Here is a tiny trained network, its code and every weight. The questions are about switching its units off for an input and a target symbol, where a switched-off unit gives its printed mean instead of its output.

import numpy as np


def w(rows, s, z=0):
    codes = np.array(rows[::2]) - 128.0
    scale = np.full(codes.shape[1], s)
    scale[-1] = z or s
    return codes * scale


def norm(h):
    return h / np.sqrt((h * h).mean(-1, keepdims=True) + 1e-5)


def f(y):
    return y / 2 * (1 + np.tanh(0.7978845608 * (y + 0.044715 * y**3)))


def softmax(a):
    e = np.exp(a - a.max(-1, keepdims=True))
    return e / e.sum(-1, keepdims=True)


def log_softmax(a):
    a = a - a.max(-1, keepdims=True)
    return a - np.log(np.exp(a).sum(-1, keepdims=True))


def net(x, mask):
    ids = ['βγδεζθλπτφψ'.index(c) for c in x.split()]
    T = len(ids)
    res = E[ids] + P[:T]
    u = 0
    for l in range(2):
        q, k, v = (norm(res) @ M[l].T for M in (Q, K, V))
        z = softmax(np.where(np.tri(T) > 0, q @ k.T / 2**0.5, -1e9)) @ v
        res = res + np.where(mask[u], z, O[l][:, -1]) @ O[l][:, :-1]
        u += 1
        y = f(norm(res) @ A[l][:, :-1].T + A[l][:, -1])
        res = res + np.where(mask[u : u + 8], y, B[l][:, -1]) @ B[l][:, :-1]
        u += 8
    return log_softmax(norm(res)[-1] @ U[:, :-1].T + U[:, -1])


Q, K, V, O, A, B = {}, {}, {}, {}, {}, {}
E = w([
[138,97,153,112,179,220,200,234],'β',
[126,212,98,76,159,92,198,213],'γ',
[196,224,172,89,186,196,153,39],'δ',
[187,208,85,226,229,126,152,218],'ε',
[32,150,130,116,201,73,60,140],'ζ',
[53,43,100,71,205,170,93,135],'θ',
[88,32,123,233,127,226,196,100],'λ',
[72,189,170,143,64,147,94,131],'π',
[156,162,106,165,66,152,212,106],'τ',
[96,99,6,128,106,156,83,154],'φ',
[195,130,105,116,103,250,116,112],'ψ',
],0.018)
P = w([
[32,229,136,56,162,190,172,168],'0',
[68,222,100,56,143,166,114,184],'1',
[76,182,82,107,129,159,105,154],'2',
[99,163,106,167,136,139,87,163],'3',
[114,95,123,231,137,115,88,140],'4',
[130,96,136,254,149,96,65,139],'5',
],0.0072)
Q[0] = w([
[129,51,145,52,11,70,130,110],'0.h0',
[43,142,64,189,116,127,168,127],'0.h0',
],0.011)
K[0] = w([
[22,228,100,67,254,226,208,175],'0.h0',
[192,144,114,143,114,127,52,26],'0.h0',
],0.0092)
V[0] = w([
[117,87,52,133,252,145,105,97],'0.h0',
[173,118,162,121,96,181,86,61],'0.h0',
],0.016)
O[0] = w([
[159,212,206,122,217,128,141,218,206],'0.h0',
[82,213,105,86,254,136,88,52,254],'0.h0',
],0.009,0.0056)
A[0] = w([
[186,25,85,51,197,159,110,181,104],'0.n0',
[216,65,179,131,72,59,85,146,55],'0.n1',
[73,80,131,218,147,143,145,124,227],'0.n2',
[78,92,75,180,118,133,86,207,113],'0.n3',
[13,123,224,90,63,191,90,88,255],'0.n4',
[113,152,127,229,139,110,201,136,141],'0.n5',
[99,53,115,53,145,108,79,102,202],'0.n6',
[186,139,3,173,161,219,127,160,212],'0.n7',
],0.013,0.0015)
B[0] = w([
[176,80,169,85,143,125,150,122,153],'0.n0',
[109,167,44,77,139,133,228,82,129],'0.n1',
[185,133,82,173,109,190,132,142,158],'0.n2',
[50,101,197,159,122,61,120,185,165],'0.n3',
[99,169,152,75,110,76,6,106,166],'0.n4',
[144,185,113,142,94,160,86,143,162],'0.n5',
[74,107,142,171,167,210,126,178,137],'0.n6',
[143,89,82,77,147,98,45,124,252],'0.n7',
],0.015)
Q[1] = w([
[236,191,121,63,64,155,25,254],'1.h0',
[100,115,103,153,40,179,241,68],'1.h0',
],0.0065)
K[1] = w([
[117,62,141,222,198,76,131,135],'1.h0',
[101,181,167,12,36,127,91,201],'1.h0',
],0.011)
V[1] = w([
[218,104,114,78,70,235,65,162],'1.h0',
[126,200,109,248,149,61,86,109],'1.h0',
],0.015)
O[1] = w([
[50,106,150,133,180,167,196,133,254],'1.h0',
[91,135,98,70,92,123,132,250,165],'1.h0',
],0.012,0.009)
A[1] = w([
[47,30,111,106,57,147,79,145,37],'1.n0',
[110,179,34,145,105,83,189,105,252],'1.n1',
[94,218,170,209,133,62,112,133,148],'1.n2',
[200,66,111,182,219,104,98,191,76],'1.n3',
[169,127,69,183,116,48,52,133,56],'1.n4',
[148,210,174,1,107,155,185,124,123],'1.n5',
[226,54,86,89,126,199,117,150,100],'1.n6',
[103,97,73,71,208,59,200,117,133],'1.n7',
],0.014,0.0038)
B[1] = w([
[155,121,92,244,129,56,170,116,220],'1.n0',
[169,38,131,32,40,193,62,87,149],'1.n1',
[137,90,133,89,168,138,247,154,200],'1.n2',
[183,152,186,147,139,118,121,56,255],'1.n3',
[170,171,203,141,140,190,51,131,187],'1.n4',
[159,162,50,205,131,58,150,87,178],'1.n5',
[118,106,43,85,179,129,220,159,220],'1.n6',
[30,161,178,86,76,110,161,138,230],'1.n7',
],0.014,0.0076)
U = w([
[169,57,215,151,128,183,171,80,108],'β',
[191,62,138,93,40,162,159,108,253],'γ',
[211,194,140,179,129,100,197,39,69],'δ',
[89,117,138,130,115,143,217,221,32],'ε',
[183,110,80,88,57,69,220,198,226],'ζ',
[221,81,179,146,152,126,221,91,103],'θ',
[59,212,138,146,119,187,131,102,161],'λ',
[138,44,108,197,122,53,100,122,63],'π',
[119,59,60,221,96,182,126,134,133],'τ',
[255,123,145,121,125,80,106,200,133],'φ',
[139,111,66,65,201,105,123,99,181],'ψ',
],0.0067,0.0028)

Each question gives the input, a string of symbols that net reads in full, and the target symbol t.
The units are the heads (2 rows each of Q, K, V and O) and the neurons (one row each of A and B). Each row of codes is followed by its name. A weight is (code - 128) times the scale printed after its matrix; where a second scale follows, it is the last column's (O, A, B and U).
mask holds one flag per unit, layer by layer, with each layer's heads first. A switched-off unit (its flag False) gives its mean, the last column of its rows in O or B, instead of its output. The means were averaged over made-up inputs and are rounded, as every weight is.
A unit's drop is (log p(t) with every unit on - log p(t) with that unit switched off) / (log p(t) with every unit on - log p(t) with every unit switched off).
The circuit of an input: a set's keep is (log p(t) with only the set's units on - log p(t) with every unit switched off) / (log p(t) with every unit on - log p(t) with every unit switched off). Starting from the 12 units with the biggest drops (on a tie, the unit counted first), units are removed one at a time, each time the one whose removal leaves the highest keep (on an exact tie, the one counted first), for as long as the keep stays at least 0.8.
units of the circuit, in order: the units of the circuit, biggest drop first
unit that matters most: the unit with the biggest drop
top k neurons: the k neurons with the biggest drops, biggest first
k most important neurons of layer l: the k neurons of layer l with the biggest drops, biggest first
drop of u: that unit's drop, to one decimal
input ε λ ζ ζ, target ε: most important neuron of layer 0	[0.n2]
input ε ε ζ, target ζ: units of the circuit, in order	[0.h0, 0.n1]
input θ τ φ, target π: 2 most important neurons of layer 0	[0.n3, 0.n7]
input λ ζ δ ζ φ, target φ: 2 most important neurons of layer 0	[0.n5, 0.n4]
input β ε π, target π: top 3 neurons	[1.n0, 0.n4, 1.n7]
input β ψ ζ φ ζ π, target φ: 2 most important neurons of layer 0	[0.n4, 0.n2]
input λ ζ φ ψ ζ ψ, target φ: 2 most important neurons of layer 0	[0.n7, 0.n5]
input ζ λ ζ φ, target φ: 3 most important neurons of layer 0	[0.n5, 0.n7, 0.n4]
input ψ φ θ, target β: 3 most important neurons of layer 0	[0.n0, 0.n7, 0.n6]
input ψ λ ζ ε, target φ: top 2 neurons	[0.n7, 0.n4]
input γ ζ ε, target φ: 3 most important neurons of layer 0	[0.n3, 0.n7, 0.n5]
input ε ψ ψ ε ζ β, target φ: 3 most important neurons of layer 1	[1.n3, 1.n2, 1.n7]
input β ε γ, target ζ: 3 most important neurons of layer 1	[1.n5, 1.n1, 1.n3]
input ψ ε ε γ, target ζ: unit that matters most	1.n5
input δ π ζ δ λ ζ, target ε: drop of 1.h0	0.2
input θ ε δ, target δ: drop of 1.n6	0.1
input ψ τ φ, target π: drop of 0.n3	0.6
input φ ε β β, target θ: drop of 0.h0	0.2
